x =
5016	5451	2813	5148	4682	3952	6731	4732	6084	4709	3890
3807	5093	7385	5148	8174	6732	5075	5832	5825	6299	6623
3987	5211	6272	5148	5591	5479	5967	6033	5012	7548	3428
Indices start at 1.
The bottom entry of the column that holds the smallest entry is 6272
The entry just left of 6299 -> 5825
The entry in the bottom-right corner -> 3428
Which number is the entry directly below 5825? 5012
Which number is the entry just left of the largest entry? 5148
The entry in the top-left corner: 5016
The entry in row 3 and column 1 -> 3987
The entry directly above 8174 -> 4682
Which number is the entry in row 1 and column 3? 2813
Which number is the entry in the top-right corner? 3890
The entry at row 1, column 2 -> 5451
Which number is the entry just right of 8174? 6732
Which number is the entry directly below 3890? 6623
Which number is the entry at row 3, column 2? 5211
The entry directly above the centre entry -> 3952

m =
54.0,39.8,-57.5,56.5
58.0,57.0,-55.7,46.2
The bottom-left entry: 58.0
Find the smallest entry in the last column.
Answer: 46.2
Find the top-right entry.
Answer: 56.5
Find the entry just right of the largest entry.
Answer: 57.0
Find the entry directly above 58.0.
Answer: 54.0

  7.5   28.5   25.9    7.1  -61.2  -10.5   39.6  -13.5    4.7  -28.5    1.9
 15.3   -9.0  -25.0   10.7   -3.9   40.9  -35.6   35.7  -28.0   26.0   35.8
 30.6   22.7   -2.0   -4.4   -8.1   10.7   36.2   59.8  -26.4   27.9    6.0
 31.5    9.9   39.8  -10.6  -51.5    9.1   37.9   -0.6    3.4    2.7  -33.0
-19.3  -51.6   19.3  -45.1   29.4   -1.8   39.9   -9.8    5.3    4.5   -2.8
Rows and columns are numbered from 1.
Give the entry at row 3, column 2.
Answer: 22.7
Give the entry just left of the smallest entry.
Answer: 7.1
Give the entry directly below -25.0.
Answer: -2.0
The smallest entry: -61.2
The entry directly below the smallest entry: -3.9
The entry in the top-right corner: 1.9
Give the entry at row 1, column 2.
Answer: 28.5
The entry in the bottom-right corner is -2.8
Give the entry at row 2, column 1.
Answer: 15.3
Give the entry just left of 26.0.
Answer: -28.0
The top entry of the column that holds the largest entry: -13.5
Give the entry just left of the centre entry.
Answer: -8.1
Give the bottom entry of the column that holds the smallest entry.
Answer: 29.4
The entry directly above 40.9 is -10.5
The entry directly below -0.6 is -9.8
The entry at row 1, column 1 is 7.5
Give the entry just left of 59.8.
Answer: 36.2
The largest entry -> 59.8
The entry directly below 40.9 is 10.7
Give the median of all entries.
Answer: 4.7
Give the bottom-left entry.
Answer: -19.3
Give the entry in row 1 and column 3.
Answer: 25.9
The entry at row 2, column 3: -25.0
The entry just left of 37.9 is 9.1
The entry in row 3 and column 1 is 30.6
Give the entry just left of 35.7.
Answer: -35.6
Give the entry just left of -33.0.
Answer: 2.7
The entry directly below the largest entry is -0.6

Read these off the grid that follows. Counting starts at 1.
1) Report the entry directly below -2.1.
2) Report the top-left entry.
3) Report the minimum.
4) Report the bottom-left entry.
5) Report the entry at row 2, column 1.
6) Report the entry in row 1 and column 2.
7) Report the entry at row 3, column 2.
8) Report the entry directly below the smallest entry.
[[1.4, -0.5, 0.1, -1.0, -0.4, -0.2, -1.6, -2.4, -2.1, -0.2],
 [-0.3, -0.3, -1.1, -1.1, 0.1, 0.1, -1.4, -1.2, -1.9, -0.8],
 [0.1, -0.3, -0.8, -1.4, 0.1, -0.3, -1.9, -1.7, -1.7, -0.5],
 [-0.3, -0.6, -0.5, -1.1, 1.4, -0.2, -0.8, -0.8, -1.2, -0.8]]
1) -1.9
2) 1.4
3) -2.4
4) -0.3
5) -0.3
6) -0.5
7) -0.3
8) -1.2

X =
array([[ 2.6, -2.7,  2.7, -1.9,  2.6, -2.6,  2.6,  2.7],
       [-2.6,  2.6, -2.6,  2.4, -2.7,  2.6, -2.4, -2.6],
       [-2.7,  2.7, -2.6,  2.1, -2.4,  2.6, -2.6, -2.1],
       [-2.6,  2.6, -2.6,  1.7, -2.6,  2.7, -2.6, -2.7],
       [ 2.6, -2.6,  2.6, -1.8,  2.7, -2.7,  2.6,  2.6],
       [-2.6,  2.6, -2.6,  1.7, -2.6,  2.6, -2.4, -2.3]])
The entry in the top-left corner -> 2.6
The third entry, reading row by row is 2.7
The second entry on the main diagonal is 2.6
Give the top-right entry.
Answer: 2.7
The entry directly below 2.1 -> 1.7
Give the third-last entry, reading row by row.
Answer: 2.6
The entry directly below 2.4 is 2.1
Give the last entry, reading row by row.
Answer: -2.3
Give the entry in the bottom-left corner.
Answer: -2.6
The entry directly below -2.1 is -2.7
Give the 2nd entry from the end, reading row by row.
Answer: -2.4
The smallest entry in the first row is -2.7
The 3rd entry on the diagonal from the top-right corner -> 2.6
The entry directly below -1.8 is 1.7
The 4th entry in reading order is -1.9
The 3rd entry on the main diagonal -> -2.6
The second entry on the diagonal from the top-right corner is -2.4

[[ 16.2  16.3  21.7   8.9  12.6  26.6  20.6  22.9  16.1  29.7   7.0  26.0
    8.4]
 [ 14.7 -24.3 -63.5 -12.6   8.4 -17.0 -41.8 -32.1 -43.1 -52.9  11.3 -27.4
   -6.4]
 [ -3.1   6.4  29.2   5.2   0.1   9.0  19.5  13.4  17.7  17.3  -3.0  10.1
    5.7]
 [ 18.2 -10.5 -45.8 -11.5  10.9  -6.4 -43.7 -37.0 -43.7 -31.2 -17.1 -41.0
  -12.8]
 [-13.8  -5.9  11.0  -2.4  -7.8  -6.3   8.5  -0.8   6.7   4.5   4.9   6.1
    4.9]
 [  1.6  12.5  10.5   1.3   0.3   9.0  -3.6   0.4   0.2  19.5  -9.6   0.0
   -4.6]
 [ -3.4  24.5  55.1  15.2  -0.7  21.1  46.4  42.7  47.9  43.8   2.3  36.8
    7.6]]
The entry just right of the smallest entry: -12.6
The entry just left of 21.7?
Answer: 16.3
The median of all entries?
Answer: 5.2
The entry just left of -45.8?
Answer: -10.5
The entry just left of the centre entry -> -6.4
The centre entry is -43.7
The entry just right of the centre entry -> -37.0
The entry just right of the largest entry?
Answer: 15.2
The entry just right of -31.2 -> -17.1
The entry just left of 36.8?
Answer: 2.3
The entry just left of the largest entry?
Answer: 24.5
The entry just left of 10.9 is -11.5
The entry just right of 13.4?
Answer: 17.7
The entry just left of 17.7 -> 13.4
The minimum is -63.5
The entry just left of the smallest entry?
Answer: -24.3

Read these off the matrix that follows.
1) What is the minimum?
2) What is the entry just right of -100.2?
3) What is the 3rd largest entry?
4) What is the largest entry?
5) What is the 1st entry in reading order?
[[-49.9, -55.8, -53.3, -80.8, -68.9, -68.9, -0.5], [-170.2, 154.4, 69.4, -50.0, -57.0, -77.6, -98.4], [-24.1, -20.9, -88.7, -24.2, -32.9, -68.6, -13.1], [-92.8, -114.4, -61.1, -107.0, -86.9, -100.2, -80.5], [-3.3, -22.7, -180.5, 103.3, -61.2, -113.6, -5.8], [-40.8, -82.3, -91.4, -50.8, -129.1, 79.3, -28.9], [159.3, -229.8, -96.0, 68.2, 108.8, 43.2, 105.3], [36.0, -11.6, -64.1, -77.6, -159.1, -100.7, -26.1], [-50.9, 10.7, -68.9, -45.0, -39.0, -43.2, -57.4], [55.3, -289.1, -64.5, -156.1, 11.0, -147.8, 17.5], [-41.0, 40.9, -65.9, -87.5, -163.8, -81.4, 38.3], [-179.1, -61.5, 1.6, -10.8, -99.6, -60.1, -17.2], [-184.8, -207.3, 79.7, 82.4, -119.1, -71.1, 44.3], [-116.7, -69.9, 142.9, -307.3, -36.3, 59.4, -101.3], [-12.0, -64.6, -100.6, 35.4, -88.4, -62.5, -137.8], [-65.7, -72.1, -68.5, -44.7, -79.7, -47.8, -67.1]]
1) -307.3
2) -80.5
3) 142.9
4) 159.3
5) -49.9

Questions about the grid below.
1) Which number is the third entry in reading order?
2) Which number is the smallest entry?
3) Which number is the entry just right of 289?
4) Which number is the entry just left of 585?
5) Which number is the third smallest entry?
[[289, -44, 142, -249, 177, -129, 290, 346], [-125, 27, 75, -796, 73, -611, 585, 690]]
1) 142
2) -796
3) -44
4) -611
5) -249
